Below is a small trained network, with its code and all its weights. Each question gives an input and a class and asks what happens when units are switched off, that is, made to give their printed mean instead of their output.

import numpy as np


def w(rows, s, z=0):
    codes = np.array(rows[::2]) - 128.0
    scale = np.full(codes.shape[1], s)
    scale[-1] = z or s
    return codes * scale


def f(y):
    return y / 2 * (1 + np.tanh(0.7978845608 * (y + 0.044715 * y**3)))


def log_softmax(a):
    a = a - a.max(-1, keepdims=True)
    return a - np.log(np.exp(a).sum(-1, keepdims=True))


def net(x, mask):
    res = np.array(x, float).reshape(1, 8) / 4 @ E
    y = f(res @ A[0][:, :-1].T + A[0][:, -1])
    res = res + np.where(mask, y, B[0][:, -1]) @ B[0][:, :-1]
    return log_softmax(res[-1] @ U[:, :-1].T + U[:, -1])


A, B = {}, {}
E = w([
[109,91,147,100,160,189,74,116,108,102],'x0',
[143,139,82,119,133,157,166,178,159,98],'x1',
[141,116,140,66,156,101,199,250,83,36],'x2',
[126,136,105,129,83,123,150,122,151,179],'x3',
[145,56,68,45,70,36,106,75,177,141],'x4',
[118,146,172,21,133,78,219,157,103,85],'x5',
[75,154,129,196,101,118,89,44,122,134],'x6',
[151,172,231,88,24,140,89,52,57,172],'x7',
],0.011)
A[0] = w([
[86,152,109,187,235,227,135,219,121,108,225],'N1',
[119,47,100,90,140,54,108,191,129,113,185],'N2',
[127,111,125,109,125,109,191,115,118,99,69],'N3',
[118,107,168,167,182,160,128,155,159,116,6],'N4',
[123,2,53,106,183,101,159,116,126,97,119],'N5',
[164,232,180,33,102,81,138,242,99,77,166],'N6',
],0.0084,0.0019)
B[0] = w([
[62,153,138,215,227,202,183,146,104,11,254],'N1',
[135,117,159,51,129,113,166,81,209,110,195],'N2',
[153,93,76,82,133,141,163,43,157,146,153],'N3',
[122,176,139,159,113,151,145,137,153,105,164],'N4',
[157,105,215,126,172,67,80,115,189,49,204],'N5',
[164,82,44,119,48,122,175,128,80,55,234],'N6',
],0.011,0.016)
U = w([
[185,101,110,49,108,99,204,126,22,118,50],'0',
[89,163,159,185,220,164,156,165,97,103,139],'1',
[127,85,176,34,189,64,114,156,246,112,64],'2',
[114,159,174,164,72,115,43,10,95,254,253],'3',
],0.0096,0.0046)

Each question gives the input, the list of numbers given to net, and the class t.
The units are the neurons (one row each of A and B). Each row of codes is followed by its name. A weight is (code - 128) times the scale printed after its matrix; where a second scale follows, it is the last column's (A, B and U).
mask holds one flag per neuron, in row order. A switched-off neuron (its flag False) gives its mean, the last column of its row in B, instead of its output. The means were averaged over made-up inputs and are rounded, as every weight is.
A unit's drop is (log p(t) with every unit on - log p(t) with that unit switched off) / (log p(t) with every unit on - log p(t) with every unit switched off).
The circuit of an input: a set's keep is (log p(t) with only the set's units on - log p(t) with every unit switched off) / (log p(t) with every unit on - log p(t) with every unit switched off). Starting from all 6 units, units are removed one at a time, each time the one whose removal leaves the highest keep (on an exact tie, the one counted first), for as long as the keep stays at least 0.8.
units of the circuit, in order: the units of the circuit, biggest drop first
k most important neurons: the k neurons with the biggest drops, biggest first
drop of u: that unit's drop, to one decimal
input [8,3,-5,7,2,5,1,1], class 3: 2 most important neurons -> [N1 N6]
input [3,7,8,6,-7,6,0,-1], class 0: 3 most important neurons -> [N6 N3 N5]
input [3,6,-4,1,8,-2,7,0], class 3: 2 most important neurons -> [N1 N2]
input [-4,5,-2,-3,5,-6,8,-8], class 2: units of the circuit, in order -> [N5]
input [-4,4,1,-1,-2,2,-8,-3], class 0: 3 most important neurons -> [N6 N3 N2]
input [-8,-7,6,4,0,-6,-2,-1], class 0: 3 most important neurons -> [N1 N5 N4]
input [-2,-1,-3,0,-1,7,6,-7], class 2: 2 most important neurons -> [N1 N5]
input [-8,0,1,-6,1,-1,0,-7], class 2: 2 most important neurons -> [N5 N2]
input [6,2,-1,3,-6,0,4,8], class 3: drop of N1 -> 0.7
input [3,-4,-6,-4,-3,3,2,2], class 3: drop of N1 -> 0.8
input [-7,4,3,-1,-3,0,-3,-1], class 0: drop of N5 -> 0.2
input [-6,-6,-8,6,-2,-8,-8,-3], class 3: drop of N1 -> 0.6
